Here is a tiny trained network, its code and every weight. The questions are about switching its units off for an input and a target symbol, where a switched-off unit gives its printed mean instead of its output.

import numpy as np


def w(rows, s, z=0):
    codes = np.array(rows[::2]) - 128.0
    scale = np.full(codes.shape[1], s)
    scale[-1] = z or s
    return codes * scale


def f(y):
    return y / 2 * (1 + np.tanh(0.7978845608 * (y + 0.044715 * y**3)))


def softmax(a):
    e = np.exp(a - a.max(-1, keepdims=True))
    return e / e.sum(-1, keepdims=True)


def log_softmax(a):
    a = a - a.max(-1, keepdims=True)
    return a - np.log(np.exp(a).sum(-1, keepdims=True))


def net(x, mask):
    ids = ['δεζθλστφψω'.index(c) for c in x.split()]
    T = len(ids)
    res = E[ids] + P[:T]
    r = res
    for j in range(3):
        rows = slice(3 * j, 3 * j + 3)
        q, k, v = (r @ M[0][rows].T for M in (Q, K, V))
        z = softmax(np.where(np.tri(T) > 0, q @ k.T / 3**0.5, -1e9)) @ v
        o = O[0][rows]
        res = res + np.where(mask[j], z, o[:, -1]) @ o[:, :-1]
    y = f(res @ A[0][:, :-1].T + A[0][:, -1])
    res = res + np.where(mask[3:7], y, B[0][:, -1]) @ B[0][:, :-1]
    return log_softmax(res[-1] @ U[:, :-1].T + U[:, -1])


Q, K, V, O, A, B = {}, {}, {}, {}, {}, {}
E = w([
[169,130,170,189,114],'δ',
[139,106,69,4,73],'ε',
[110,130,129,135,51],'ζ',
[77,143,219,150,146],'θ',
[141,134,165,171,128],'λ',
[148,112,151,173,99],'σ',
[160,217,129,127,77],'τ',
[159,23,100,112,87],'φ',
[171,90,59,64,116],'ψ',
[178,94,125,96,196],'ω',
],0.015)
P = w([
[90,203,140,208,141],'0',
[254,72,169,123,126],'1',
[195,72,154,154,108],'2',
[94,85,188,75,188],'3',
[221,82,199,154,57],'4',
[115,87,218,109,149],'5',
[145,133,236,141,128],'6',
[158,78,202,73,147],'7',
],0.0067)
Q[0] = w([
[79,107,96,102,206],'H0',
[230,52,213,230,123],'H0',
[104,121,153,70,187],'H0',
[93,2,173,92,108],'H1',
[44,209,61,140,206],'H1',
[180,144,113,139,170],'H1',
[46,124,73,173,124],'H2',
[140,90,71,125,65],'H2',
[137,125,79,185,190],'H2',
],0.0079)
K[0] = w([
[237,137,85,200,153],'H0',
[126,178,121,110,9],'H0',
[200,194,164,168,134],'H0',
[148,255,97,147,100],'H1',
[204,149,149,110,83],'H1',
[56,179,225,111,98],'H1',
[234,56,139,61,100],'H2',
[138,101,143,110,153],'H2',
[135,50,117,126,138],'H2',
],0.009)
V[0] = w([
[116,50,144,176,163],'H0',
[89,80,135,117,177],'H0',
[188,81,127,224,113],'H0',
[152,84,18,131,12],'H1',
[83,133,81,14,131],'H1',
[144,179,96,150,137],'H1',
[40,123,183,129,26],'H2',
[94,215,158,140,188],'H2',
[38,135,174,175,95],'H2',
],0.011)
O[0] = w([
[214,95,121,190,80,128],'H0',
[177,51,216,180,92,95],'H0',
[162,214,107,158,23,184],'H0',
[214,143,68,202,225,4],'H1',
[142,72,193,59,244,38],'H1',
[103,162,40,78,124,96],'H1',
[60,2,84,237,186,138],'H2',
[38,154,107,117,107,162],'H2',
[62,74,87,219,101,149],'H2',
],0.0088,0.0038)
A[0] = w([
[157,255,166,110,126,66],'N0',
[102,114,68,198,148,183],'N1',
[104,133,171,57,110,3],'N2',
[81,139,32,179,189,206],'N3',
],0.0061,0.0014)
B[0] = w([
[155,3,146,82,135,253],'N0',
[115,142,55,171,141,190],'N1',
[164,49,109,236,62,204],'N2',
[165,73,9,39,182,178],'N3',
],0.0064,0.0031)
U = w([
[105,202,118,131,56,49],'δ',
[92,17,176,120,180,181],'ε',
[118,47,86,175,129,44],'ζ',
[27,38,149,109,56,114],'θ',
[92,164,123,121,58,2],'λ',
[128,168,104,168,82,245],'σ',
[23,191,110,36,109,193],'τ',
[192,80,159,228,106,47],'φ',
[125,127,158,117,126,119],'ψ',
[74,143,254,25,31,205],'ω',
],0.0063,0.0032)

Each question gives the input, a string of symbols that net reads in full, and the target symbol t.
The units are the heads (3 rows each of Q, K, V and O) and the neurons (one row each of A and B). Each row of codes is followed by its name. A weight is (code - 128) times the scale printed after its matrix; where a second scale follows, it is the last column's (O, A, B and U).
mask holds one flag per unit, heads first, then neurons. A switched-off unit (its flag False) gives its mean, the last column of its rows in O or B, instead of its output. The means were averaged over made-up inputs and are rounded, as every weight is.
A unit's drop is (log p(t) with every unit on - log p(t) with that unit switched off) / (log p(t) with every unit on - log p(t) with every unit switched off).
The circuit of an input: a set's keep is (log p(t) with only the set's units on - log p(t) with every unit switched off) / (log p(t) with every unit on - log p(t) with every unit switched off). Starting from all 7 units, units are removed one at a time, each time the one whose removal leaves the highest keep (on an exact tie, the one counted first), for as long as the keep stays at least 0.8.
circuit, biggest first: the units of the circuit, biggest drop first
most important unit: the unit with the biggest drop
k most important neurons: the k neurons with the biggest drops, biggest first
which heads matter: for each layer, one digit per head in row order, 1 if its drop is at least 0.15 and else 0, layers parted by /
input ε θ θ δ ε σ, target ε: circuit, biggest first : H0; H2
input ω τ ω ω λ, target ω: which heads matter : 001
input φ ω ζ, target φ: most important unit : H1
input ω τ ω ω τ, target ω: circuit, biggest first : H2; H1
input ω ω ω σ θ ω δ, target ω: circuit, biggest first : H1; H2
input τ ω θ, target τ: circuit, biggest first : H0; H1
input φ ψ ψ, target φ: circuit, biggest first : H1; H2
input ε ε θ θ ω ζ, target ε: which heads matter : 111
input τ ω ω σ ε ω, target τ: which heads matter : 110
input ψ θ ε ε, target ε: which heads matter : 010
input ε ε ω, target ε: which heads matter : 110
input ω φ ω θ ω ω λ ψ, target ω: which heads matter : 011
input ε τ λ, target ε: circuit, biggest first : H0; H1
input ω ε λ θ ω, target ω: circuit, biggest first : H1
input φ ω ω, target φ: which heads matter : 110
input ω ω ψ ω, target ω: which heads matter : 001
input ε ψ ω φ ω ε σ, target ε: which heads matter : 110
input ζ θ φ, target ζ: 2 most important neurons : N3; N1
input δ δ φ, target σ: which heads matter : 110
input ω δ ε ω φ, target ω: circuit, biggest first : H2
input θ ω θ ζ δ δ, target θ: which heads matter : 011
input φ σ θ, target φ: which heads matter : 111
input φ ω τ ε δ, target ε: which heads matter : 110
input ζ ω θ ζ ω, target ζ: circuit, biggest first : H2; N1
input ω σ ω ω σ θ φ, target ω: circuit, biggest first : H1; H2
input ω θ τ σ ψ ω ω δ, target ω: circuit, biggest first : H2; H1
